In the rows, zero is written as 128.
Rows near named flat spaces through zero:
q988_q431: [149  87 127 126  62  74 157 119  91 108  93 152 125 139  69 190 169 113
  85  99  99 130 113 121 165 145 129 179 146]
q753_q806: [115 126 137 126 135 140 143 135 129 139 116 155 165 135 106 103 112 172
 144 116 133 143 147 136 146 117 130 132 120]
q250_q335: [116  65 118 141  56  85 134 148  97 137 125 167 168 110 101 134 160 144
  93 108 109 119  80 111 181 175 149 178 120]
q988_q431: [123 176 146 114 181 149 120 117 148 137 144 116 104 123 135 110 126 122
 147 128 143 141 137 114 100  94 120 106 115]
q250_q335: [ 97 186 161 145 192 162  70 156 185 148 153  76 130 122 183  53 150 167
 162 146 150 166 131 100  97 134 126  89 104]
q753_q806: [ 92  56  95 137 140 169 119 167 135 133 178 125  97  81 209  86  79  92
 129 145 134  68  56 162 112 159 130  85 131]
q189_q566: [136 122 116 130 114 144 153 129 125 125  80 163 206 171 100 111  75 204
 161 134 135 146 205 168 159 122 129 137 135]
q250_q335: [107 173 117 176 110 125  75 122 124 188 220  90 189  87 194 115 144 116
 124 184 129  94 112  87 117 156 176 116  75]
q988_q431: [180  92 118  94 128 120  80 106 111 139 175 132 122  95 125 101  94  86
  96 137 164  90  83 164  89 122 125 127 185]
q250_q335: [128 138 135 117 153 133 140 124 137 108 118 113  68 131 132 149 140  95
 127 117 122 132 120 123 110 112 111 115 133]
q116_q528: [ 83  93 154 184 106 131 109 195 156 123 114  81 142 134 165 102 181 174
 124 124  99 155 104 128 149 193 128 117 128]
q189_q566: [116 126 136 116 124 118 165 115 103 142 139 166 125 109  88 150 138 114
 116 101 117 120 109 112 145 102 135 146 107]
q189_q566: [117 180 130  89 191 146 147 104 141 127 133 147  68 117 126 126 119  98
 152 115 144 134 127  92 107  75 117 115  94]
q753_q806: [111 105 125 140 118 143 130 158 140 131  96 151 192 149 125  80 104 206
 154 128 134 150 158 148 160 150 131 134 126]
q116_q528: [127  13  86 173  61 143 139 172 111 104 122 108 150 134 181 142  80 123
 109 155 102  72 111 216 143 197 129 107 180]
q189_q566: [135 112 143 133 101  96  88 119 100 174 204 128 153  72 118 118 163  97
  80 126 132 100  55 107 121 139 154 148 129]
q189_q566: [101 140 122 120 150 140 167 124 127 121 128 142  82 119 134 152 127  99
 138 116 116 119 118 108 131 106 124 119  96]
q753_q806: [127 109 113 123 129 144 126 140 136 124 109 147 157 140 136  93  90 165
 149 135 142 131 147 151 139 137 126 125 135]
q250_q335: [124 139 146 131 144 134 117 137 142 130 125 116 131 132 127 109 139 146
 134 123 132 147 133 127 122 126 123 122 131]
q116_q528: [184 132 119 106  97  98  93  82  91 166 170 159 200 110  85 118 103 128
 103 143 159 106 132 138 122 113 151 161 151]
q988_q431: [137 160 127 172 118 133  23 126 134 201 239  73 226  84 199  62 122 141
 120 199 159  97 112 123  92 164 173 106 120]
q250_q335: [143 117 118 118  85  72 109 105  95 142 167 140 108  88 112 163 177  68
  78 121 122 102  60  78 134 144 148 170 116]
q250_q335: [146 114  90 109 109 118 138 105 106 124 133 158 126 122 128 147  95 100
 124 140 136  96 126 131 133 125 136 142 126]
q116_q528: [111  54 110 156  63 108 150 156 102 121 121 142 146 120 129 154 139 127
 100 120  97 103  94 143 168 176 140 148 133]
q753_q806: [118 159 105 121 141 130 131 110 128 133 150 132 102 113 156 142 123  92
 137 144 131 109 121  94 120 118 138 123  91]
q988_q431: [144 109  73 151  61 100  69 130 118 144 150 128 205 121 178 105 112 146
 123 183 143 100 127 113 149 198 165 155 116]
q988_q431: [163  81 114  68 137 121 137 108 109 111 120 179  88 113  88 118  90  96
 111 100 154 108  93 154 118 101 109 144 169]
q189_q566: [177 115 148 139  97  97  49 128 128 141 152  85 170 125 123 100 156 140
  91 145 146 136 112 146 105 162 133 141 185]
q988_q431: [163 162  61 135 120 128  50 118 161 103 128  72 121 150 232 113  96 109
 153 211 159 110 162 114  95 181 136 111 128]
q189_q566: [142 136 110 135 143 153  78 152 173 105  89  96 156 169 179  67  92 188
 169 165 157 156 181 153 116 162 116 107 151]
q116_q528: [ 94  71 143 175  85 122 160 173 121 114 108 108 126 134 131 160 168 137
 106 109  80 129 105 146 159 170 127 128 135]
q988_q431: [129 130 160 160 121 127 127 135 127 130 140  80 122 131 127 158 162 115
 107 127 104 131 127 146 113 131 124 111 150]
q189_q566: [134 129 137 116 130 118 112 125 127 139 135 141 140 119 110 108 137 138
 122 119 140 137 115 117 129 125 131 142 130]
q753_q806: [122  84 102 143 137 184 134 157 142 121 114 129 174 149 171  81  38 175
 165 157 142 109 170 209 126 142 121  87 157]
q753_q806: [106 142 216 190  88  88 140 152 117 149 124  79 164 137  64 176 251 162
  82  87  69 180 122 108 154 141 135 150 130]
q116_q528: [134 163  78  99 126 130 180  80 103 128 114 190 141 140 112 166  71 115
 158 142 135 105 180 111 149  89 142 145  82]
q250_q335: [131 145 151 108 179 148 155 127 150  90  93 104  42 149 120 152 136 100
 137 104 122 150 139 141  99  93  90 100 150]
q753_q806: [137 153 175 180 117 135 149 126 122 131 126  63 152 159 108 186 157 134
 114 133  89 142 181 172 113 114 123 101 158]
q116_q528: [ 82  48 113 149  57  87 156 171 106 118 111 163 118 105 123 150 184 125
  94  95  87 118  51  90 193 192 143 174  98]
q116_q528: [114 137 139 113 129 103 125 128 127 133 129 149 108 110 106 124 171 123
 117 103 127 145  91  76 143 128 132 156 101]
q189_q566: [164 163 139 112 139 132 154  86 110 132 118 139 148 151  78 159 100 129
 133 127 133 132 187 155 116  75 122 128 147]
q988_q431: [153 179 176  95 147  92 108  80 104 173 182 148 131  89  54 132 177 101
  93  97 144 140  93  81 109  72 139 159 121]
q250_q335: [128 135 146 134 131 117 157 118 119 110 130  99  57 124 118 195 169  66
 102 110  97 121 107 121 112 112 116 119 134]
q116_q528: [114 107 114 135 108 126 173 130 112 115 110 145 115 133 121 168 124 114
 125 119 104 114 129 132 150 129 129 133 116]
q753_q806: [138 186 141 145 156 152 161  89 116 137 163  84 102 132 135 198 116  70
 129 148 108 103 169 151  86  74 126  85 127]
[135 130 134 105  97  84 128 103  93 163 148 190 175 100  64 124 153 139
 103 103 136 130  99  83 161 117 153 185 102]  q988_q431
[144  94 178 136 134 122 100 147 132 125 147  80  94 114 114 124 171 106
  86 104 120 135  78 160  96 134 108 113 189]  q116_q528
[104 130 150 105 178 157 169 111 108 161 189 158  91  77 108 131 108  78
 121  99 129  94  81 135 105  64 127 103 112]  q753_q806
[101 125 110 122 145 151 216 125 123  88  86 142  51 147 130 198 110  86
 146 110  94 114 147 136 138  98 108 108 107]  q116_q528
[145 101 123 129 131 155 208 107 100  95 109 120  75 150 109 216  83  69
 120 119  96  90 159 204 109  84 103  94 170]  q116_q528
[ 77  98 123 134 117 120 159 147 113 139 154 155  93  85 138 143 158  94
 112 104 103 104  57  88 154 140 141 138  82]  q189_q566
[142 115 159 124 112 104 131 128 117 128 113 133 136 133  76 137 162 141
 104  98 120 151 120 131 138 123 122 151 152]  q250_q335
[164 106 141 137 124 141 127 128 127 110 109  95 135 157 117 141 105 133
 120 134 125 128 162 197 105 124 108 107 193]  q753_q806
[101 123 160 170 115 130 144 153 129 134 128  97 140 133 126 148 167 143
 118 118  94 141 128 135 139 141 130 118 125]  q250_q335
[ 92  98 145 170 117 151 159 165 131 128 119 110 147 137 138 135 132 156
 132 121  96 130 136 161 145 144 127 106 130]  q988_q431
[ 80 164 194 204 136 150 138 158 139 164 163  59 166 127 138 143 186 157
 125 128  84 150 144 133 124 128 139  91 109]  q988_q431
[131 139  81  46 183 151  94 102 133 166 168 230 158  83 134  12  35 150
 171 136 211 108 104  99 125  92 142 143  90]  q988_q431
[125 132 125 119 118 117 176 108 104 123 116 156 111 130  93 177 133 106
 121 109 109 121 133 118 144 103 129 143 112]  q116_q528
[113  92 148 162  97 113 111 163 131 127 133  95 129 120 140 130 176 132
 101 121 105 133  90 130 137 172 130 131 142]  q753_q806
[170 172  67 107 109  87  82  91 138  91 114 102  68 141 179 168 143  64
 126 174 143 116 133  66 109 158 132 149 111]  q753_q806
[111 115 126 138 123 131 182 139 128  89  82 118  71 152 127 186 143 106
 129 110  92 132 138 134 141 128 110 120 126]  q189_q566
[127 126 131 137 138 127 122 144 151  87 105  75  47 141 163 158 162  88
 121 128 111 136 113 123 106 147 105 108 144]  q189_q566
[124  31  89 153  74 138 132 166 115 115 117 138 168 130 160 112  80 149
 121 144 120  91 114 191 154 186 133 124 161]  q988_q431
[122 149 127  92 177 152 102 115 134 170 178 170 154  90 130  53  85 142
 150 130 174 119 109 115 112  94 139 121 106]  q988_q431
[134 123 124 148 105 138 219 111 101  95  76 127 117 176  94 227 107 113
 132 120  81 120 198 178 144  99 114 118 142]  q189_q566
[160 121 131 178  63  90  67 125 110 150 176  65 179 117 152 152 168 110
  82 168 115 106 113 135 115 180 154 136 156]  q988_q431

Rows near named flat spaces through zero:
q203-q572: [117 134 127 132 156 129 111 115 135 108 134 129 118 136 162 148 120 126
 112 161 135 124 137 119  98 133 114 113 118]
q955-q124: [121 135 160 164 118  88 176 143 151 154 104 140 167 139  95 157 101 121
 184 190 104 136  74 158 194 123 109 157 108]
q344-q916: [121 182 183 165 150 150  76 139 121 138 103 103  99 121 137  99 124 131
  73 131 115 132 139 147 119 132 116 120 148]
q203-q572: [108 200 181 127 152  82 120 135 153 161  59 108 132 143  84 106 136  98
 120 185  81 131  92 130 167  91  94 116 115]
q203-q572: [114 130 129  88 142 111 117 140 143 136 113 137 131 150 105  81 148  82
 144 107  95 132 109 109 118  88 119 105 158]
q955-q124: [152 120  97 162 127 136 188 114 137 138 172  97 129 135 154  87  95 123
 104  96 164 138 141  77 137 149 133  77 176]
q344-q916: [151 104 130  96 101 116 106 170 124 144 119 156 125  83 111 131  97 115
 136  98 129 145 107 182 179  64 157 185 105]
q358-q178: [170 122 101 181 142 139 107  50  99 100 145  57 120 114 179 105 117 179
  59 116 156 155 171 103 126 210 108  94 139]
q203-q572: [131  84 117 150 100 159 141 137 108 141 145 124 110 101 125 163 100 168
 127  90 151 151 151 168 155 143 164 164 105]
q358-q178: [124 223 113 109  79  86 210 100 162 155  88 104 149 122  46  83 171 130
 141 158 163 116  98  90 171 149  99  93 107]
q344-q916: [109 211 120 153  90 142 164 104 157 127 135 132 130 137 102  74 163 141
 142 128 179 109 123 106 115 198  99  99 170]
q344-q916: [170 153  60 123  89 113 162  95 146  93 179 168 146 101 180 167 115 158
 136 166 219  82 136 106 136 164 132 160 108]
q344-q916: [115 198 101 135  92 133 148  94 152 121 135 145 127 133 116 108 165 154
 144 137 180  98 134 109 120 191 110 128 146]
q358-q178: [119 182 121 105 144  90  92 115 151 140  98 159 115 143 143 173 134 134
 130 186 118  89 134 125 159 105 130 182 101]
q955-q124: [169  61 128 132 132 115 151 118  84 149 118  71 163 143  98  92 143 126
 127  74  64 152 129  99 159 126 141 107 152]
q358-q178: [129 132 190 140 111 142 121 162  92 144  88 111 145 112  75 139 158 142
 132 129  85 126 114 169 137 124 135 150 103]
q358-q178: [120  86  92 100 137 128 165 169 169 125 192 188 136 160 160  94  94  57
 176  91 142 119 105  91 101  77 141 103 201]
q955-q124: [ 88 124 131 113 119 191 184 191 128 154 159 134  74 113 123 176 113 131
  96  98 173 110 170 118  83  88 189 104  99]
q203-q572: [144  88  87 115 105 142 166 116 122  98 172 130 147 119 134 109 136 126
 144  95 165 134 128 105  94 153 128  94 141]
q955-q124: [130 160 171 114 128 154 104 170 115 110 121 128 115  87 130 130 132 116
  85 143 146 116 124 151  82  95 128 113 100]
q203-q572: [114 131 109 130 145 124 129 107 149 118 142 132 125 154 145 103 128 113
 136 126 133 132 129 101 109 144 110 100 161]
q358-q178: [244  99 223 177  94 169 127 178  26  57 156  86 243  69 128  61 178 118
 105 115  97  98  76 141  53 163 100  86 170]
q344-q916: [132 127 112 111 118 114 123 135 148 141 129 137 117 115 119  86 103 104
 130  94 141 155 113 138 158  99 129 129 147]
q203-q572: [ 89  65 126 105 158 144  96 158 131 148 119 126  59 101 141 192  60 128
  94 110 130 185 156 184 142  57 168 148  59]
q358-q178: [128 148 102 111 137  98 115 115 153 136 126 156 124 146 147 139 121 121
 141 148 128 108 128 114 154 112 130 158 135]
q955-q124: [201  37 122 153 116 105 163 115  83 140 131  60 179 110 107  78 102 126
 122  69  88 186 108 123 190 128 132 107 147]
q955-q124: [ 89  85 113 143 124 110 205 129 148 179 119 126 130 168  86 174 108 136
 185 132 102 149 123 124 186 126 149 141 109]
q344-q916: [148 158 181 188 106 159 131 156 104 132 132 125 145 110 128 133 128 153
 120 138 131 106 122 159 132 161 131 152 143]
q358-q178: [192 126 167 205 140 162 141 131  72 133 161  84 174 164 163  81 157 142
 100  93  80  78 150  67 108 184 138 106 230]
q358-q178: [ 91 115  71 124 170 125 112  98 168 142 155 150  72 171 187 156  87 129
 121 121 145 133 173  98 134 122 146 136 148]
q358-q178: [ 87  81 108 107 132 147 146 160 149 137 158 172 111 154 130 143 113 102
 173  96 127 133 129 130 107 100 153 131 148]
q344-q916: [100 154 168 126 134 154 113 153 112 155  94 106  95 124  97 142 148 141
  96 120 107 125 150 142 119 111 147 128 104]
q344-q916: [112 127  87  94  95 113 166 108 147 122 132 154 147 141  92 123 164 129
 184 124 145 119 114 112 126 150 121 128 124]
q203-q572: [ 96  81 116 115 101 178 156 148 113 110 158 151 121 122 111 167 151 148
 160 100 152 125 144 145  72 151 152 125 105]
q955-q124: [113 201 106 110 115  95  94  88 169 105 108 163 121 117 132 126 139 136
 142 182 171 119 111 146 138 152  88 153 106]
q203-q572: [158 125 155 180 135 129 111 108 102 121 118  86 140 111 142 123 110 154
  97 141 118 150 128 149 148 163 111 128 124]
q344-q916: [146 150 126 173  96 140 127 126 131 145 143 141 129 122 133 104 113 152
 139 100 149 123 130 148 172 166 136 170 173]
q344-q916: [132 186 214 191 109 176 157 196 117 159 123  93 117  92 100  80 104 119
  77 111 144 135 113 155 127 119 131  93 155]
q203-q572: [151 209 120 136  92 117 153 120 136 132 136 168 165 150 128 130 182 147
 161 161 143  39 125  89 136 169 129 169 164]
q955-q124: [107 160  92 145 118 112 139 102 174 127 146 174 122 148 151 148 108 139
 167 161 168 114 124 129 152 161 116 160 140]
q203-q572: [ 57  76 126  89 162 159  98 160 140 129 129 153  67 136 134 183 106 113
 129 113 121 158 153 159  82  77 154 125  87]
q358-q178: [172 132 136 133 131 115 115 120 121  94 134  97 144  82 149  84 101 109
  83 138 154 157 104 135 120 119  96  88 121]
q955-q124: [137 154  99  84 104 139 132 123 110 145 126 137 124 145 107 123 196 147
 128  86 122  70 167  80 116 133 166 147 145]
q955-q124: [128  93  77  80 130 125 111  82 104 138 114  99 115 153 105 106 182 147
 123  61  97 134 172  84 125 143 149 120 138]
[ 58 126 155 142 178 190 132 171 147 123 158 128  61 139 168 161  90 108
  82 135 156 139 161 124  40 103 139  64 121]  q955-q124
[157  75  96  98 128  96  91 123 127 118 135 161 140 115 152 146 100 120
 153 119 116 141 116 155 167  94 139 184 117]  q344-q916
[133 121  91  44 152  82  98 128 163 104 121 140 110  97 144  97  95  65
 103 135 152 163 103 123 121  38 109  94  96]  q344-q916
[177 109 116 123 118 136  88 118 102  97 147 117 135  89 156  91 122 131
  95  92 147 141 132 138 118 133 125 128 142]  q955-q124
[101 169 111 134 137 112 164 102 159 147 122 123 123 168 119 119 142 125
 139 149 131 114 133  83 134 149 115 103 146]  q955-q124
[120 125 169 126 147 125 151 142 124  94 123 112 166 134 113 110 151  90
 137 171 108 131  87 114  65 125  84  57 121]  q344-q916
[127  78  52 147 119 114 194  79 154 140 175 131 143 178 138 100 113 131
 181  84 142 145 136  75 158 179 130 110 190]  q344-q916
[126 153 162 157 134 114 108 127 129 161  91 109 130 144 100  91 129 125
 130 119  84 143 115 142 174 132 117 141 158]  q203-q572
[ 68 120  90  92 113 134 170 145 171 161 137 165  92 149  95 137 120 113
 171  96 151 139 134 124 137 102 154 129 127]  q203-q572
[195 124 153 144 154 122  70 137  97  86 152 139 165 117 202 125 122 114
 100 155 108  88 120 122 102 118 118 147 159]  q358-q178
[137 134 137 172  90 167 120 136 100 145 141 152 130 131 128 163 149 186
 150 102 129  89 157 155 148 183 165 205 150]  q203-q572
[116 189 152  97 103 149 152 167 126 134 111 124 104  82  97 154 145 133
  86 151 172 102 135 135 102  94 145 114  65]  q344-q916
[113 169 117 109 115 119 145 103 143 111 109 108 115  97 107 132 136 139
 104 164 176 144 124 131 116 140 102  94  70]  q358-q178
[141 116 111 115 100 113  96  88 110 103 104 128 139  95 111 158 148 172
 142 144 138 144 126 173 149 164 116 172  70]  q358-q178
[ 62 143 104 131 165 115 168  93 160 170 115 127 114 230 110 142 167 128
 170 139  79 102 156  54 126 157 130 105 167]  q955-q124
[142 110 105 115 106  97 114 115 147 113 133 164 162 130 117  82 128 105
 187 112 124 146  85 148 154 135 102 151 163]  q344-q916
[187 136 131 107 133 115 108 122 100  82 141 125 173 113 160 111 160 114
 108 151 124  88 117  95  86 125 111 112 136]  q203-q572
[193 106 126 108  98 142 101 147  79 110 150 147 169 113 137 105 172 133
 135  78 109  81 132 120 114 128 155 167 167]  q203-q572
[127 223 119 153  98 152 137 123 150 149 136 125  85 103 135 103 119 157
  79 117 202 107 157 121 144 156 138 131 144]  q344-q916
[158  88 113 144 134 129 104 109 113 109 148 117 135 117 160 110 105 133
 116 104 130 152 132 135 133 143 124 129 147]  q358-q178

Rows near named flat spaces through zero:
q994q192: [154 140 134 155 118  98  85 117 142 105 114 117 109 130 145 135 146  80
 152 116 124 146 155 190 116 168  87 170 141]
q994q192: [112 134 173 139 199 135 150  62  87 165 102 100 112 122 154 106 146  90
 141 152 128 104  66  64 129 123  87  63  79]
q234q581: [116 164 147 148 141 119 191 205 165 199  61 146 214 111  90 151 132  89
 104 149 166 124 145 152 110 144 113  95 132]
q551q294: [ 90 156 164 122 138  63 112 169 141 168 104 105 128 130 164  73 155  96
 224 112 111 145 125 136 118 176  31 150  89]
q289q617: [145 136 116 131 119 125 114 137 145 103 146 118 141 132 125 133 130 117
 128 127 125 144 126 151 119 130 135 139 160]
q234q581: [144 141 129 123 101 140 143 127 122 120 140 144  82  69 176 137 113 136
 128 164 170  87 174 177  73 122 112 142 138]
q234q581: [113 127 149 105 122 132 104 114 106 132 129 149 116 145 153  87 140 122
 134 138 100 125  72 113 168 152 121 131  97]
q994q192: [110 142 131 100  99  94  99 171 142 125 150 132 129 137 152  84 135 133
 183 118 107 143 120 148 133 154  92 161 126]
q551q294: [142 164 128  99 106 137  98 156 150  88 174 127 168 138 158  84 143  97
 126 160 103 155  38 158 135 150 144 134 174]
q551q294: [141 154 122 108 118  92  93 162 149 118 166 131 182 163 114 107 132  90
 168 128 107 143  89 154 140 135  88 111 173]
q289q617: [ 97 126 145  94  78 125 116 172 123 155 107 189 118 131 149  89 130 150
 130 133 113 118 125 149 169 172 124 171  84]
q994q192: [127 124 170 179 196 157 172  53  96 165  52 102  97  97 143 153 147  88
  89 149 155 107 121  92 113 134 122  91  74]
q994q192: [121 149 174 152 187 115 125  85 114 152  90  91 129 132 155 102 163  59
 151 141 116 137  66 104 130 158  77  98  95]
q551q294: [134 122 147 129 148 132 106  89 103 141 111 151 145 169 110 121 139  90
 109 132 104 123  71 108 184 140 119  93 111]
q234q581: [145 105  95 133 136 132 117 101 126  93 167 105 123 146  98 154 113 154
 125 104 122 138 143 104 126  87 155 118 159]
q234q581: [114 134 114 121 139 115 130 137 142  98 172  65 105 107 161 105 130 159
 181 114 124 153 133 107  78 109 123 148 142]
q289q617: [ 95 104 144 104 104 135 117 124  99 152 105 172  92 139 143  98 129 161
 124 121 107 113 122 108 179 153 133 155  65]
q551q294: [127 127 132 117 118 114  91 120 124 112 141 130 117 149 141 103 138 119
 149 119 102 141 104 134 151 148 114 147 123]
q234q581: [105 108 142 137 134 123 120 130 121 159  77 151 144 169  94 125 141 125
 110 100 101 145 118 103 191 157 138 138  83]
q994q192: [110 116 133 102 138 112 138 109  93 157 152 140  96 122 137 115 108 157
 174 130 136  80 144  89 123  92  79  88 102]
q994q192: [182  96  93 138 133 128 114  52  93 102 175 144  90 134  90 195  87 138
 121 122 157  71 194 133 114  56 110  76 170]
q994q192: [155 101 114 140 131 135 131  68  94 122 140 143  72 111 120 174 100 146
 121 128 159  76 195 131 108  85 112 105 130]
q289q617: [143 129 129 141  91 112  81 144 148 107 102 149 126 148 129 128 146 100
 120 110 108 160 143 191 156 185 128 194 131]
q289q617: [ 98 158 145 120 145 139 190 186 149 173 106 119 179  98 132 112 132 129
 121 157 149 127 102 108 101 126 135  99 121]
q551q294: [113  97 101 129 130 172 173 125 125 118 135 114 109 106 112 154 107 204
  83 118 143 129 159  79 113  84 210 134 121]
q289q617: [ 94 135 143 109 123 141 149 161 130 150 115 135 139 119 146  95 135 147
 123 139 120 134  96 106 138 144 146 137  98]
q234q581: [166 143 124 129 117 137 115 105 124 102 154 138 118 111 146 142 121 100
 117 158 146 105 126 172 105 121 117 116 165]
q234q581: [105 105 152 181 133 104 126 146 142 183   3 152 142 163  76 157 154 102
 100  75 115 163 185 141 187 197 127 181  60]
q551q294: [182 140 143 141  93 154  78  71 112  78 124 161  72 104 187 133 141  73
  86 170 136 110 116 218 126 175 128 170 143]
q994q192: [106 129 160 170 193 165 199 109 121 183  45 106 155 109 108 151 144 107
  67 144 150 130 105  72 127 129 163  85  82]
q289q617: [119 134 136 134 119 131 127 152 143 133 101 133 145 133 127 120 142 119
 112 125 118 151 116 140 143 159 146 154 118]
q289q617: [138 155 105 104  97 137 150 202 165 125 160 149 200 123 104 133 112 134
 107 152 142 131 115 158 113 112 158 112 187]
q289q617: [131 144 132 137 125 122 158 168 146 164  97 153 173 120 100 151 122 108
 111 141 154 115 152 154 120 131 117 108 139]
q234q581: [176 153 145 125 131 133  77  88 117 106 143 159 165 165 128 119 144  38
 101 166 108 121  37 169 170 153 107  88 166]
q551q294: [121 131 141 127 146 153 147 118 120 140 114 131 147 130 126 122 134 120
  95 146 125 127  82 101 144 128 154 103 116]
q551q294: [152 130 128 138 154 141 145 110 119 152 117 155 185 154  72 164 118  91
  83 146 140 105 102 117 154 102 132  53 151]
[123  92 139 157 119 140 125  71  96 124  82 130  17  90 169 147 129 159
 120 110 144 108 211 138 114 147 129 192  65]  q551q294
[146 158 160 139 158 113  74  83 126  96 134  89 127 148 175  83 171  45
 156 143  91 162  33 143 139 175  88 130 134]  q994q192
[152 121 128 132 128 124 102  77 104 106 148 128  81 122 150 135 124 117
 142 133 132 105 142 143 118 120 100 126 132]  q994q192
[126 130 106  81  90 139 144 172 127 137 175 179 157 127 111 125  95 168
 119 150 140  93 127 130 134  92 143  98 155]  q289q617
[138  87  92 134 129  70  95 117 120 139 147 141 133 189  43 172  99 150
 178  58 117 117 212 111 160  86  79 105 141]  q551q294
[129 120  96 128 111 141 155 179 157 131 129 143 184 141  69 162 110 158
  87 115 136 143 153 126 136 105 185 124 160]  q994q192
[100 152 136 116 137 127 179 186 147 168 120 123 170 104 127 115 124 139
 138 146 148 123 122 112 100 118 123 103 126]  q234q581
[129 132 143 138 166 177 180 110 115 160  97 141 175 126  99 148 127 111
  53 165 144 110  72  86 145 107 176  59 122]  q551q294
[123 107 118 109 103 153 150 120 103 136 138 166  90 103 134 141 100 179
 106 141 151  83 167 121 124 100 148 125 112]  q234q581
[142 134  97 108 158 147 148 107 127  86 218  72 138 115 131 128 108 157
 143 144 136 124  91  78  79  50 153  70 187]  q289q617
[130 143 135 116 146 149 115 115 129 104 152 108 159 149 139  96 146 104
 111 147  98 155  30 103 151 134 157 108 143]  q994q192
[105 134 143 145 188 147 182 114 125 152 110  75 142 108 131 126 137 130
 121 138 139 135  96  61 100 104 144  85 109]  q289q617
[132 104 131 117 116 156 136 115  99 165  99 209 157 163  74 153 110 130
  59 139 127  89 114 113 201 120 158  85 107]  q234q581
[153 139 116 132 143 122 105 111 137  92 167  96 146 144 124 129 133 102
 140 128 117 147  96 131 118 114 125 111 173]  q234q581
[118 126 141 142 185 130 167 108 114 172 106 114 165 140  90 144 126 111
 121 131 137 113 105  69 134  96 116  52 115]  q994q192
[144 116  92  98  61 168 105 144 137  63 181 155 102 117 149 124 112 182
  86 137 120 137 130 163 132 124 208 186 162]  q994q192
[136 105 109 142 123 128 122 109 126 109 131 117  96 126 118 153 119 154
 126 104 132 132 177 128 119 114 143 151 130]  q234q581
